Below is a small trained network, with its code and all its weights. Each question gives an input and a class and asks what happens when units are switched off, that is, made to give their printed mean instead of their output.

import numpy as np


def w(rows, s, z=0):
    codes = np.array(rows[::2]) - 128.0
    scale = np.full(codes.shape[1], s)
    scale[-1] = z or s
    return codes * scale


def norm(h):
    return h / np.sqrt((h * h).mean(-1, keepdims=True) + 1e-5)


def f(y):
    return y / 2 * (1 + np.tanh(0.7978845608 * (y + 0.044715 * y**3)))


def log_softmax(a):
    a = a - a.max(-1, keepdims=True)
    return a - np.log(np.exp(a).sum(-1, keepdims=True))


def net(x, mask):
    res = np.array(x, float).reshape(1, 4) / 4 @ E
    u = 0
    for l in range(2):
        y = f(norm(res) @ A[l][:, :-1].T + A[l][:, -1])
        res = res + np.where(mask[u : u + 14], y, B[l][:, -1]) @ B[l][:, :-1]
        u += 14
    return log_softmax(norm(res)[-1] @ U[:, :-1].T + U[:, -1])


A, B = {}, {}
E = w([
[133,83,124,21,93,221,139,209,121],'x0',
[249,68,133,197,124,186,150,142,129],'x1',
[51,160,116,207,132,226,99,143,120],'x2',
[181,251,119,84,107,187,147,42,133],'x3',
],0.0012)
A[0] = w([
[117,79,118,46,110,201,133,164,103,46],'0.n1',
[1,158,161,48,146,92,131,115,116,75],'0.n2',
[197,109,138,65,136,63,106,122,107,44],'0.n3',
[215,82,142,175,134,172,126,129,121,11],'0.n4',
[201,234,154,89,107,167,146,78,115,85],'0.n5',
[97,48,136,158,128,82,129,181,115,1],'0.n6',
[194,119,128,69,132,57,119,130,118,50],'0.n7',
[126,146,121,237,126,49,133,67,91,71],'0.n8',
[92,40,158,160,114,78,138,175,116,56],'0.n9',
[68,150,134,184,139,213,98,141,106,34],'0.n10',
[67,149,131,186,135,212,111,140,110,48],'0.n11',
[117,80,119,46,110,201,132,165,105,55],'0.n12',
[195,112,139,67,133,62,111,124,109,51],'0.n13',
[211,79,163,171,150,176,140,121,115,46],'0.n14',
],0.0043,0.00084)
B[0] = w([
[163,164,198,176,191,87,96,139,198,219],'0.n1',
[253,121,17,194,42,80,126,171,84,237],'0.n2',
[81,108,136,146,103,132,222,114,169,182],'0.n3',
[152,166,53,154,68,55,122,154,78,202],'0.n4',
[49,48,38,75,245,146,47,100,112,241],'0.n5',
[94,137,64,54,193,155,98,48,112,214],'0.n6',
[88,85,140,160,90,178,204,122,167,182],'0.n7',
[199,149,236,126,191,127,92,218,231,255],'0.n8',
[91,121,52,77,200,186,83,52,121,232],'0.n9',
[97,70,126,100,98,126,248,116,173,221],'0.n10',
[96,62,126,101,90,115,238,102,181,221],'0.n11',
[164,162,198,178,192,89,96,139,197,220],'0.n12',
[77,104,137,154,103,142,216,120,167,182],'0.n13',
[159,159,56,137,52,58,114,157,91,207],'0.n14',
],0.0049,0.0021)
A[1] = w([
[79,117,125,126,167,175,65,94,96,42],'1.n1',
[123,154,159,146,93,108,145,138,123,95],'1.n2',
[137,130,134,144,134,134,122,122,107,106],'1.n3',
[160,138,97,144,64,124,136,144,68,20],'1.n4',
[125,142,138,126,153,121,144,143,93,118],'1.n5',
[83,108,172,135,83,163,193,98,128,30],'1.n6',
[110,157,131,121,105,134,129,105,106,96],'1.n7',
[154,152,107,154,46,100,109,152,38,46],'1.n8',
[143,165,255,158,157,123,93,159,140,30],'1.n9',
[135,142,128,149,155,127,130,122,99,100],'1.n10',
[104,159,115,119,122,166,134,155,145,80],'1.n11',
[84,110,181,122,85,156,220,107,105,1],'1.n12',
[87,109,124,102,117,144,127,116,69,95],'1.n13',
[85,130,123,74,169,161,91,82,72,14],'1.n14',
],0.007,0.00061)
B[1] = w([
[88,84,51,84,179,88,110,114,95,225],'1.n1',
[121,93,85,136,185,110,123,63,112,124],'1.n2',
[154,99,114,131,151,121,151,95,148,102],'1.n3',
[161,141,94,158,69,120,84,154,96,167],'1.n4',
[102,84,126,135,94,135,96,147,179,96],'1.n5',
[79,111,107,162,83,101,225,122,166,204],'1.n6',
[157,89,112,144,207,77,160,149,137,77],'1.n7',
[195,144,44,171,44,85,115,170,58,183],'1.n8',
[200,232,229,154,185,121,102,131,229,255],'1.n9',
[138,60,133,148,122,136,116,106,162,115],'1.n10',
[183,121,88,150,172,46,158,103,99,109],'1.n11',
[66,85,149,134,93,148,255,112,164,217],'1.n12',
[140,99,162,122,187,104,97,167,179,123],'1.n13',
[77,106,83,47,162,203,43,116,150,231],'1.n14',
],0.0074,0.0022)
U = w([
[72,90,65,51,195,156,58,106,116,173],'0',
[187,206,218,153,170,119,95,141,194,169],'1',
[188,148,61,169,41,94,101,166,61,170],'2',
[63,89,144,141,88,131,254,112,156,148],'3',
[130,125,153,131,121,130,130,125,104,86],'4',
[113,118,224,123,113,150,124,112,18,1],'5',
],0.007,0.0027)

Each question gives the input, the list of numbers given to net, and the class t.
The units are the neurons (one row each of A and B). Each row of codes is followed by its name. A weight is (code - 128) times the scale printed after its matrix; where a second scale follows, it is the last column's (A, B and U).
mask holds one flag per neuron, layer by layer. A switched-off neuron (its flag False) gives its mean, the last column of its row in B, instead of its output. The means were averaged over made-up inputs and are rounded, as every weight is.
A unit's drop is (log p(t) with every unit on - log p(t) with that unit switched off) / (log p(t) with every unit on - log p(t) with every unit switched off).
The circuit of an input: a set's keep is (log p(t) with only the set's units on - log p(t) with every unit switched off) / (log p(t) with every unit on - log p(t) with every unit switched off). Starting from the 12 units with the biggest drops (on a tie, the unit counted first), units are removed one at a time, each time the one whose removal leaves the highest keep (on an exact tie, the one counted first), for as long as the keep stays at least 0.8.
circuit, biggest first: the units of the circuit, biggest drop first
most important unit: the unit with the biggest drop
k most important neurons: the k neurons with the biggest drops, biggest first
top k neurons in layer l: the k neurons of layer l with the biggest drops, biggest first
drop of u: that unit's drop, to one decimal
input [-4,1,-2,6], class 0: most important unit : 0.n5
input [-5,6,5,5], class 2: top 2 neurons in layer 1 : (1.n9, 1.n14)
input [6,-7,8,1], class 3: 4 most important neurons : (0.n10, 0.n11, 0.n14, 0.n4)
input [-6,7,0,8], class 0: 2 most important neurons : (0.n5, 0.n2)
input [-6,-2,-3,-4], class 1: top 2 neurons in layer 0 : (0.n8, 0.n5)
input [8,-6,4,-2], class 1: 2 most important neurons : (0.n12, 0.n1)
input [-7,6,-8,-5], class 3: top 3 neurons in layer 0 : (0.n3, 0.n13, 0.n7)
input [4,-7,3,6], class 2: 3 most important neurons : (0.n2, 0.n9, 0.n6)
input [4,7,-6,-5], class 2: top 3 neurons in layer 0 : (0.n14, 0.n4, 0.n5)
input [-6,-4,-3,-7], class 0: 2 most important neurons : (0.n9, 0.n6)
input [-3,3,-6,-8], class 0: 2 most important neurons : (0.n9, 0.n6)
input [-3,4,-3,0], class 2: 2 most important neurons : (0.n14, 0.n4)
input [6,7,4,6], class 2: top 4 neurons in layer 0 : (0.n14, 0.n4, 0.n8, 0.n9)
input [-5,7,6,-6], class 2: 2 most important neurons : (0.n5, 0.n14)
input [-6,2,-3,-2], class 1: most important unit : 0.n8
input [0,5,4,7], class 0: 2 most important neurons : (0.n5, 0.n2)
input [7,-5,8,-3], class 3: 2 most important neurons : (0.n10, 0.n11)
input [4,-5,8,6], class 3: 3 most important neurons : (0.n10, 0.n11, 0.n9)
input [-8,-5,-5,-7], class 1: top 3 neurons in layer 0 : (0.n8, 0.n5, 0.n2)
input [-6,-4,-8,5], class 3: most important unit : 0.n7
input [3,3,0,4], class 0: 3 most important neurons : (0.n5, 0.n8, 0.n2)
input [5,-7,7,-5], class 2: top 2 neurons in layer 1 : (1.n12, 1.n9)
input [8,-5,5,7], class 1: drop of 0.n1 : 2.3
input [1,-4,6,-4], class 3: drop of 0.n11 : 1.2
input [-7,-8,2,-5], class 2: drop of 0.n2 : 1.7
input [6,0,-6,0], class 1: drop of 0.n10 : 0.4
input [-8,-6,-1,-1], class 1: circuit, biggest first : (0.n8)
